Below are the code and all the weights of a small trained network. Each question names an input and a target symbol and asks about switching units off, where a switched-off unit gives its printed mean instead of its output.

import numpy as np


def w(rows, s, z=0):
    codes = np.array(rows[::2]) - 128.0
    scale = np.full(codes.shape[1], s)
    scale[-1] = z or s
    return codes * scale


def norm(h):
    return h / np.sqrt((h * h).mean(-1, keepdims=True) + 1e-5)


def f(y):
    return y / 2 * (1 + np.tanh(0.7978845608 * (y + 0.044715 * y**3)))


def softmax(a):
    e = np.exp(a - a.max(-1, keepdims=True))
    return e / e.sum(-1, keepdims=True)


def log_softmax(a):
    a = a - a.max(-1, keepdims=True)
    return a - np.log(np.exp(a).sum(-1, keepdims=True))


def net(x, mask):
    ids = ['δηθλμτ'.index(c) for c in x.split()]
    T = len(ids)
    res = E[ids] + P[:T]
    u = 0
    for l in range(2):
        r = norm(res)
        for j in range(3):
            rows = slice(2 * j, 2 * j + 2)
            q, k, v = (r @ M[l][rows].T for M in (Q, K, V))
            z = softmax(np.where(np.tri(T) > 0, q @ k.T / 2**0.5, -1e9)) @ v
            o = O[l][rows]
            res = res + np.where(mask[u + j], z, o[:, -1]) @ o[:, :-1]
        u += 3
        y = f(norm(res) @ A[l][:, :-1].T + A[l][:, -1])
        res = res + np.where(mask[u : u + 4], y, B[l][:, -1]) @ B[l][:, :-1]
        u += 4
    return log_softmax(norm(res)[-1] @ U[:, :-1].T + U[:, -1])


Q, K, V, O, A, B = {}, {}, {}, {}, {}, {}
E = w([
[58,135,127,222],'δ',
[164,75,133,74],'η',
[248,89,144,217],'θ',
[132,34,85,199],'λ',
[125,90,61,146],'μ',
[221,171,130,59],'τ',
],0.016)
P = w([
[203,18,8,127],'0',
[74,118,37,85],'1',
[170,53,164,105],'2',
[63,142,78,97],'3',
[156,88,227,116],'4',
[73,164,86,110],'5',
[162,114,242,123],'6',
[78,187,78,122],'7',
[175,138,249,119],'8',
[92,208,68,131],'9',
[186,130,254,96],'10',
],0.0075)
Q[0] = w([
[125,143,61,79],'L0H0',
[92,107,120,117],'L0H0',
[160,17,178,157],'L0H1',
[139,58,4,144],'L0H1',
[180,149,136,170],'L0H2',
[10,194,1,62],'L0H2',
],0.022)
K[0] = w([
[74,142,107,72],'L0H0',
[131,108,114,120],'L0H0',
[42,22,228,125],'L0H1',
[103,55,3,104],'L0H1',
[177,141,149,149],'L0H2',
[11,7,96,80],'L0H2',
],0.02)
V[0] = w([
[114,54,104,162],'L0H0',
[87,151,10,14],'L0H0',
[232,140,118,123],'L0H1',
[187,132,48,143],'L0H1',
[212,240,41,102],'L0H2',
[234,90,150,236],'L0H2',
],0.011)
O[0] = w([
[79,136,144,81,203],'L0H0',
[164,133,63,79,95],'L0H0',
[96,98,200,112,148],'L0H1',
[104,176,162,133,180],'L0H1',
[71,132,246,157,140],'L0H2',
[182,91,163,146,249],'L0H2',
],0.011)
A[0] = w([
[94,98,27,140,124],'L0N0',
[91,149,108,71,49],'L0N1',
[4,205,202,114,93],'L0N2',
[116,41,116,166,253],'L0N3',
],0.019,0.0042)
B[0] = w([
[48,220,180,207,210],'L0N0',
[222,101,78,153,139],'L0N1',
[7,114,207,12,177],'L0N2',
[44,149,31,136,248],'L0N3',
],0.017,0.013)
Q[1] = w([
[144,196,105,240],'L1H0',
[110,239,248,117],'L1H0',
[4,73,107,214],'L1H1',
[143,230,161,86],'L1H1',
[113,172,55,62],'L1H2',
[219,155,11,67],'L1H2',
],0.016)
K[1] = w([
[193,205,73,149],'L1H0',
[124,250,212,167],'L1H0',
[36,61,202,235],'L1H1',
[134,196,61,95],'L1H1',
[153,139,91,134],'L1H2',
[42,112,39,103],'L1H2',
],0.018)
V[1] = w([
[56,52,144,101],'L1H0',
[134,28,73,176],'L1H0',
[9,77,153,93],'L1H1',
[171,191,68,57],'L1H1',
[91,164,46,121],'L1H2',
[73,88,117,112],'L1H2',
],0.011)
O[1] = w([
[191,145,204,34,151],'L1H0',
[232,152,140,125,120],'L1H0',
[221,193,165,100,187],'L1H1',
[31,104,22,3,2],'L1H1',
[246,87,96,152,125],'L1H2',
[122,48,63,184,163],'L1H2',
],0.0063,0.0071)
A[1] = w([
[77,178,164,222,252],'L1N0',
[160,53,123,148,85],'L1N1',
[235,155,105,49,116],'L1N2',
[203,44,213,250,116],'L1N3',
],0.018,0.0033)
B[1] = w([
[195,96,173,85,253],'L1N0',
[140,154,190,150,139],'L1N1',
[159,194,84,37,144],'L1N2',
[148,3,145,210,216],'L1N3',
],0.02,0.018)
U = w([
[58,242,159,254,53],'δ',
[29,128,187,77,187],'η',
[206,216,144,176,26],'θ',
[168,177,95,71,248],'λ',
[144,53,157,209,202],'μ',
[50,121,14,182,180],'τ',
],0.0083,0.0016)

Each question gives the input, a string of symbols that net reads in full, and the target symbol t.
The units are the heads (2 rows each of Q, K, V and O) and the neurons (one row each of A and B). Each row of codes is followed by its name. A weight is (code - 128) times the scale printed after its matrix; where a second scale follows, it is the last column's (O, A, B and U).
mask holds one flag per unit, layer by layer, with each layer's heads first. A switched-off unit (its flag False) gives its mean, the last column of its rows in O or B, instead of its output. The means were averaged over made-up inputs and are rounded, as every weight is.
A unit's drop is (log p(t) with every unit on - log p(t) with that unit switched off) / (log p(t) with every unit on - log p(t) with every unit switched off).
The circuit of an input: a set's keep is (log p(t) with only the set's units on - log p(t) with every unit switched off) / (log p(t) with every unit on - log p(t) with every unit switched off). Starting from the 12 units with the biggest drops (on a tie, the unit counted first), units are removed one at a time, each time the one whose removal leaves the highest keep (on an exact tie, the one counted first), for as long as the keep stays at least 0.8.
circuit, biggest first: the units of the circuit, biggest drop first
most important unit: the unit with the biggest drop
k most important neurons: the k neurons with the biggest drops, biggest first
k most important neurons of layer l: the k neurons of layer l with the biggest drops, biggest first
heads that matter: for each layer, one digit per head in row order, 1 if its drop is at least 0.15 and else 0, layers parted by /
drop when u is switched off: that unit's drop, to one decimal
input λ λ μ, target θ: most important unit => L0H2
input λ λ λ τ η λ μ, target η: circuit, biggest first => (L0N2; L0H2)
input μ λ τ, target η: circuit, biggest first => (L0H2; L0N2)
input λ λ δ λ λ λ λ λ δ, target δ: 3 most important neurons => (L0N0; L1N3; L0N3)
input δ θ τ δ η λ η, target η: 2 most important neurons => (L0N2; L1N3)
input δ λ η λ λ τ λ τ λ τ μ, target η: circuit, biggest first => (L0H2; L0N2)
input τ θ δ λ θ η η θ λ λ, target δ: circuit, biggest first => (L0N0; L0H2)
input τ λ τ δ, target η: heads that matter => 010 / 000
input τ λ η λ η, target η: circuit, biggest first => (L0H2; L0N2)
input η η θ η δ η δ τ, target λ: heads that matter => 110 / 000
input λ τ λ μ, target θ: heads that matter => 100 / 000
input η η λ, target τ: 2 most important neurons of layer 0 => (L0N3; L0N2)
input η τ λ λ λ θ τ, target η: 2 most important neurons of layer 1 => (L1N3; L1N0)
input λ η η λ λ δ δ η η, target λ: most important neuron of layer 1 => (L1N2)
input η τ θ λ λ λ λ λ θ λ, target δ: 4 most important neurons => (L0N0; L1N3; L0N3; L0N2)
input μ δ η, target λ: drop when L0N3 is switched off => 0.0
input θ μ τ λ λ, target η: drop when L0N2 is switched off => 0.6
input λ η δ, target δ: drop when L0H2 is switched off => 1.6
